Below is a small trained network, with its code and all its weights. Each question gives an input and a class and asks what happens when units are switched off, that is, made to give their printed mean instead of their output.

import numpy as np


def w(rows, s, z=0):
    codes = np.array(rows[::2]) - 128.0
    scale = np.full(codes.shape[1], s)
    scale[-1] = z or s
    return codes * scale


def f(y):
    return np.maximum(y, 0)


def log_softmax(a):
    a = a - a.max(-1, keepdims=True)
    return a - np.log(np.exp(a).sum(-1, keepdims=True))


def net(x, mask):
    res = np.array(x, float).reshape(1, 5) / 4 @ E
    y = f(res @ A[0][:, :-1].T + A[0][:, -1])
    res = res + np.where(mask, y, B[0][:, -1]) @ B[0][:, :-1]
    return log_softmax(res[-1] @ U[:, :-1].T + U[:, -1])


A, B = {}, {}
E = w([
[143,195,81],'x0',
[245,122,106],'x1',
[154,175,133],'x2',
[134,1,229],'x3',
[176,241,201],'x4',
],0.0084)
A[0] = w([
[136,93,58,94],'neuron 1',
[147,27,197,217],'neuron 2',
[128,155,193,254],'neuron 3',
[124,204,158,197],'neuron 4',
[148,127,115,107],'neuron 5',
[233,184,132,199],'neuron 6',
[126,181,2,209],'neuron 7',
[130,123,210,169],'neuron 8',
[52,12,138,197],'neuron 9',
[147,153,141,197],'neuron 10',
[135,78,17,91],'neuron 11',
],0.014,0.0058)
B[0] = w([
[91,136,96,159],'neuron 1',
[118,87,69,236],'neuron 2',
[236,144,9,191],'neuron 3',
[210,121,62,186],'neuron 4',
[170,58,228,135],'neuron 5',
[190,2,75,199],'neuron 6',
[102,134,31,220],'neuron 7',
[128,150,47,183],'neuron 8',
[113,110,19,249],'neuron 9',
[167,70,65,160],'neuron 10',
[37,170,162,180],'neuron 11',
],0.0059,0.016)
U = w([
[211,254,230,42],'0',
[87,223,184,2],'1',
[63,53,146,81],'2',
[148,214,83,233],'3',
[215,68,153,163],'4',
[82,180,54,163],'5',
],0.0093,0.0039)

Each question gives the input, the list of numbers given to net, and the class t.
The units are the neurons (one row each of A and B). Each row of codes is followed by its name. A weight is (code - 128) times the scale printed after its matrix; where a second scale follows, it is the last column's (A, B and U).
mask holds one flag per neuron, in row order. A switched-off neuron (its flag False) gives its mean, the last column of its row in B, instead of its output. The means were averaged over made-up inputs and are rounded, as every weight is.
A unit's drop is (log p(t) with every unit on - log p(t) with that unit switched off) / (log p(t) with every unit on - log p(t) with every unit switched off).
The circuit of an input: a set's keep is (log p(t) with only the set's units on - log p(t) with every unit switched off) / (log p(t) with every unit on - log p(t) with every unit switched off). Starting from all 11 units, units are removed one at a time, each time the one whose removal leaves the highest keep (on an exact tie, the one counted first), for as long as the keep stays at least 0.8.
units of the circuit, in order: the units of the circuit, biggest drop first
k most important neurons: the k neurons with the biggest drops, biggest first
drop when u is switched off: that unit's drop, to one decimal
input [-4,7,7,-4,5], class 4: units of the circuit, in order	neuron 6
input [-6,-2,0,6,4], class 5: units of the circuit, in order	neuron 8; neuron 9
input [-6,2,-2,7,0], class 5: 3 most important neurons	neuron 9; neuron 8; neuron 6
input [-6,-2,6,6,3], class 5: 2 most important neurons	neuron 8; neuron 6
input [2,5,1,-1,1], class 4: units of the circuit, in order	neuron 6; neuron 9
input [8,-4,-5,4,8], class 4: 3 most important neurons	neuron 7; neuron 9; neuron 11
input [-5,2,-7,5,1], class 5: units of the circuit, in order	neuron 9; neuron 6
input [7,5,0,6,-6], class 2: units of the circuit, in order	neuron 3; neuron 4; neuron 11
input [-7,7,-6,3,-8], class 5: 3 most important neurons	neuron 9; neuron 6; neuron 1
input [-5,-5,-5,7,-1], class 5: 2 most important neurons	neuron 9; neuron 8
input [2,4,2,-3,1], class 4: 2 most important neurons	neuron 6; neuron 9
input [-5,6,-2,3,-7], class 5: 4 most important neurons	neuron 9; neuron 6; neuron 1; neuron 11
input [-3,7,-7,-8,3], class 4: 2 most important neurons	neuron 6; neuron 9
input [-4,1,-4,-3,8], class 4: drop when neuron 9 is switched off	0.1
input [-3,2,-4,7,-1], class 5: drop when neuron 10 is switched off	0.0
input [7,5,-4,-4,6], class 4: drop when neuron 6 is switched off	0.7
